Below are the code and all the weights of a small trained network. Each question names an input and a target symbol and asks about switching units off, where a switched-off unit gives its printed mean instead of its output.

import numpy as np


def w(rows, s, z=0):
    codes = np.array(rows[::2]) - 128.0
    scale = np.full(codes.shape[1], s)
    scale[-1] = z or s
    return codes * scale


def f(y):
    return np.maximum(y, 0)


def softmax(a):
    e = np.exp(a - a.max(-1, keepdims=True))
    return e / e.sum(-1, keepdims=True)


def log_softmax(a):
    a = a - a.max(-1, keepdims=True)
    return a - np.log(np.exp(a).sum(-1, keepdims=True))


def net(x, mask):
    ids = ['γδεζλξσφ'.index(c) for c in x.split()]
    T = len(ids)
    res = E[ids] + P[:T]
    u = 0
    for l in range(2):
        r = res
        for j in range(3):
            rows = slice(3 * j, 3 * j + 3)
            q, k, v = (r @ M[l][rows].T for M in (Q, K, V))
            z = softmax(np.where(np.tri(T) > 0, q @ k.T / 3**0.5, -1e9)) @ v
            o = O[l][rows]
            res = res + np.where(mask[u + j], z, o[:, -1]) @ o[:, :-1]
        u += 3
        y = f(res @ A[l][:, :-1].T + A[l][:, -1])
        res = res + np.where(mask[u : u + 8], y, B[l][:, -1]) @ B[l][:, :-1]
        u += 8
    return log_softmax(res[-1] @ U[:, :-1].T + U[:, -1])


Q, K, V, O, A, B = {}, {}, {}, {}, {}, {}
E = w([
[129,110,174,220,185,60,253],'γ',
[114,152,90,105,192,91,213],'δ',
[172,136,151,90,79,120,167],'ε',
[150,197,99,75,174,53,74],'ζ',
[41,29,161,104,173,46,164],'λ',
[66,148,49,60,99,64,91],'ξ',
[94,89,192,170,166,225,122],'σ',
[158,202,100,51,154,53,226],'φ',
],0.014)
P = w([
[151,136,124,121,91,193,142],'0',
[182,117,192,126,71,152,111],'1',
[105,120,172,138,174,136,137],'2',
[104,123,188,114,138,150,132],'3',
[65,79,118,97,61,139,96],'4',
[130,116,60,166,244,141,123],'5',
[94,131,108,115,170,104,115],'6',
[130,103,143,77,190,110,92],'7',
[154,131,96,154,232,186,106],'8',
],0.011)
Q[0] = w([
[119,102,18,68,122,86,109],'0.h0',
[82,101,168,24,34,182,175],'0.h0',
[139,120,81,217,88,175,170],'0.h0',
[80,80,169,134,114,105,118],'0.h1',
[157,104,107,173,246,127,198],'0.h1',
[158,150,108,160,126,153,83],'0.h1',
[184,136,93,79,211,141,94],'0.h2',
[107,156,160,111,96,133,253],'0.h2',
[147,101,182,84,128,68,155],'0.h2',
],0.0075)
K[0] = w([
[130,140,120,97,135,2,81],'0.h0',
[185,124,144,114,83,152,66],'0.h0',
[144,168,202,222,84,109,127],'0.h0',
[149,121,177,123,97,117,95],'0.h1',
[84,60,105,156,204,141,156],'0.h1',
[139,161,97,180,131,142,161],'0.h1',
[145,95,109,92,175,106,67],'0.h2',
[132,205,119,171,66,150,114],'0.h2',
[82,187,54,106,96,178,148],'0.h2',
],0.0098)
V[0] = w([
[59,224,132,128,138,249,192],'0.h0',
[65,176,186,35,254,108,247],'0.h0',
[102,77,108,169,141,109,225],'0.h0',
[147,130,52,131,138,212,46],'0.h1',
[221,91,124,236,172,113,108],'0.h1',
[108,63,206,127,138,158,102],'0.h1',
[109,43,151,45,65,93,87],'0.h2',
[93,142,108,57,174,89,86],'0.h2',
[86,101,106,117,150,48,137],'0.h2',
],0.0077)
O[0] = w([
[202,6,91,149,195,205,24,104],'0.h0',
[110,167,93,114,105,168,137,255],'0.h0',
[138,54,73,34,39,128,102,164],'0.h0',
[80,92,140,72,188,38,61,47],'0.h1',
[22,92,204,117,137,59,152,87],'0.h1',
[67,194,115,110,64,187,172,166],'0.h1',
[56,253,131,119,43,139,16,158],'0.h2',
[130,177,3,205,39,117,148,175],'0.h2',
[144,89,79,187,121,79,143,176],'0.h2',
],0.0071,0.011)
A[0] = w([
[147,174,185,159,240,38,30,251],'0.n0',
[172,77,105,119,191,156,108,74],'0.n1',
[254,129,159,48,158,129,102,100],'0.n2',
[173,61,121,184,144,114,229,121],'0.n3',
[97,69,156,117,106,34,138,124],'0.n4',
[165,149,110,143,110,146,172,107],'0.n5',
[126,194,121,175,161,148,164,162],'0.n6',
[120,73,96,114,162,159,159,147],'0.n7',
],0.0082,0.0016)
B[0] = w([
[67,64,114,67,16,189,137,149],'0.n0',
[255,141,69,108,108,140,34,146],'0.n1',
[54,202,178,103,109,179,172,160],'0.n2',
[188,139,166,142,110,122,138,196],'0.n3',
[116,182,59,116,187,32,44,146],'0.n4',
[51,122,181,119,153,116,132,254],'0.n5',
[72,116,203,209,13,150,121,244],'0.n6',
[161,129,152,73,67,92,93,183],'0.n7',
],0.0081,0.0058)
Q[1] = w([
[110,143,212,88,148,134,189],'1.h0',
[186,121,187,255,108,63,112],'1.h0',
[111,125,187,122,151,118,112],'1.h0',
[112,185,35,39,191,65,9],'1.h1',
[104,154,42,166,113,189,126],'1.h1',
[110,68,138,120,233,187,159],'1.h1',
[145,209,136,84,142,163,87],'1.h2',
[67,164,105,128,55,237,138],'1.h2',
[127,172,31,153,79,146,49],'1.h2',
],0.0079)
K[1] = w([
[198,129,88,109,86,195,159],'1.h0',
[148,140,200,187,190,89,173],'1.h0',
[194,112,157,59,137,160,177],'1.h0',
[85,201,196,130,102,37,126],'1.h1',
[67,150,19,157,60,177,161],'1.h1',
[135,60,134,128,161,155,122],'1.h1',
[156,145,99,100,95,117,149],'1.h2',
[165,151,61,126,149,117,209],'1.h2',
[33,132,145,148,114,93,255],'1.h2',
],0.0092)
V[1] = w([
[160,204,103,37,53,148,180],'1.h0',
[100,51,107,48,145,145,10],'1.h0',
[106,13,27,85,73,107,67],'1.h0',
[44,96,247,39,116,191,167],'1.h1',
[79,174,127,211,67,175,70],'1.h1',
[26,140,158,142,71,227,164],'1.h1',
[124,195,138,141,164,175,163],'1.h2',
[253,225,47,127,72,157,134],'1.h2',
[154,226,24,139,158,193,149],'1.h2',
],0.0067)
O[1] = w([
[121,168,106,99,108,98,73,248],'1.h0',
[243,165,157,111,206,173,118,85],'1.h0',
[165,74,242,1,140,71,92,148],'1.h0',
[70,114,39,133,166,150,187,158],'1.h1',
[105,62,202,156,128,139,106,217],'1.h1',
[96,116,130,90,115,121,158,250],'1.h1',
[52,71,28,165,154,125,31,164],'1.h2',
[185,37,93,151,144,102,91,205],'1.h2',
[119,33,117,12,153,102,70,179],'1.h2',
],0.007,0.014)
A[1] = w([
[100,96,113,179,181,220,200,149],'1.n0',
[133,98,61,174,184,146,186,53],'1.n1',
[57,122,113,143,141,132,236,233],'1.n2',
[118,184,96,79,156,86,117,210],'1.n3',
[185,188,125,158,254,126,161,137],'1.n4',
[148,160,141,102,112,136,111,171],'1.n5',
[185,83,81,157,141,122,153,244],'1.n6',
[108,23,117,127,168,147,142,248],'1.n7',
],0.0088,0.0013)
B[1] = w([
[130,149,202,155,197,80,82,157],'1.n0',
[166,122,72,78,175,213,60,144],'1.n1',
[161,183,117,130,151,140,206,254],'1.n2',
[125,137,151,243,194,131,78,173],'1.n3',
[138,2,186,144,146,150,114,135],'1.n4',
[87,61,222,89,159,96,156,147],'1.n5',
[58,123,205,170,146,65,188,148],'1.n6',
[219,149,146,157,121,140,72,207],'1.n7',
],0.008,0.011)
U = w([
[115,126,181,100,220,134,158,79],'γ',
[117,211,129,102,203,150,90,126],'δ',
[163,132,59,136,153,115,98,185],'ε',
[113,124,192,251,178,82,181,253],'ζ',
[207,170,166,80,154,59,158,136],'λ',
[109,217,240,183,125,124,61,116],'ξ',
[210,228,145,106,127,113,156,63],'σ',
[105,116,152,2,117,172,208,57],'φ',
],0.0059,0.0014)

Each question gives the input, a string of symbols that net reads in full, and the target symbol t.
The units are the heads (3 rows each of Q, K, V and O) and the neurons (one row each of A and B). Each row of codes is followed by its name. A weight is (code - 128) times the scale printed after its matrix; where a second scale follows, it is the last column's (O, A, B and U).
mask holds one flag per unit, layer by layer, with each layer's heads first. A switched-off unit (its flag False) gives its mean, the last column of its rows in O or B, instead of its output. The means were averaged over made-up inputs and are rounded, as every weight is.
A unit's drop is (log p(t) with every unit on - log p(t) with that unit switched off) / (log p(t) with every unit on - log p(t) with every unit switched off).
The circuit of an input: a set's keep is (log p(t) with only the set's units on - log p(t) with every unit switched off) / (log p(t) with every unit on - log p(t) with every unit switched off). Starting from the 12 units with the biggest drops (on a tie, the unit counted first), units are removed one at a time, each time the one whose removal leaves the highest keep (on an exact tie, the one counted first), for as long as the keep stays at least 0.8.
circuit, biggest first: the units of the circuit, biggest drop first
k most important neurons of layer l: the k neurons of layer l with the biggest drops, biggest first
heads that matter: for each layer, one digit per head in row order, 1 if its drop is at least 0.15 and else 0, layers parted by /
input λ λ λ φ ζ ξ λ λ ε, target ξ: heads that matter -> 001 / 010
input σ ζ ε λ δ, target δ: heads that matter -> 101 / 110
input δ φ φ λ φ, target ε: 2 most important neurons of layer 0 -> (0.n2, 0.n3)
input ζ λ φ, target ζ: circuit, biggest first -> (0.n6, 0.h0, 1.h0)
input γ γ φ, target σ: heads that matter -> 111 / 111
input λ γ λ λ λ ζ λ, target φ: heads that matter -> 110 / 011
input ε φ λ λ, target δ: heads that matter -> 001 / 110
input λ λ λ λ λ σ γ ε, target φ: heads that matter -> 010 / 010
input ξ λ λ φ φ φ ζ φ σ, target ε: heads that matter -> 110 / 001
input λ ε ζ ζ ζ λ φ, target ζ: circuit, biggest first -> (0.h0, 0.n6, 1.h0)
input λ φ λ σ γ λ φ λ φ, target φ: heads that matter -> 110 / 000
input ξ λ λ λ, target ξ: circuit, biggest first -> (1.h1, 0.h1, 0.h2)
input ξ δ φ, target ξ: circuit, biggest first -> (1.h1, 0.n6, 0.h2)
input φ ε λ λ λ φ φ φ ε, target ε: circuit, biggest first -> (1.h2)
input σ λ λ, target γ: 2 most important neurons of layer 1 -> (1.n4, 1.n0)
input λ λ φ φ φ φ λ λ, target ε: circuit, biggest first -> (1.h2, 1.n7, 0.h0)
input φ ξ λ, target ε: heads that matter -> 111 / 101
input φ ξ φ ζ, target ε: circuit, biggest first -> (1.h2)
input φ δ ε, target ε: circuit, biggest first -> (1.h2, 1.h0)
input φ λ φ λ φ λ λ λ δ, target φ: 2 most important neurons of layer 0 -> (0.n6, 0.n5)
input δ ζ δ ε, target λ: 3 most important neurons of layer 0 -> (0.n1, 0.n6, 0.n7)
input ζ δ ε, target ζ: heads that matter -> 100 / 101
input φ ζ ξ δ, target ε: most important neuron of layer 1 -> (1.n1)
input δ λ λ, target λ: 3 most important neurons of layer 0 -> (0.n1, 0.n7, 0.n6)
input ζ ξ ε ξ λ ξ φ ζ λ, target ξ: 2 most important neurons of layer 0 -> (0.n6, 0.n5)
input δ φ δ δ, target λ: 2 most important neurons of layer 0 -> (0.n1, 0.n7)
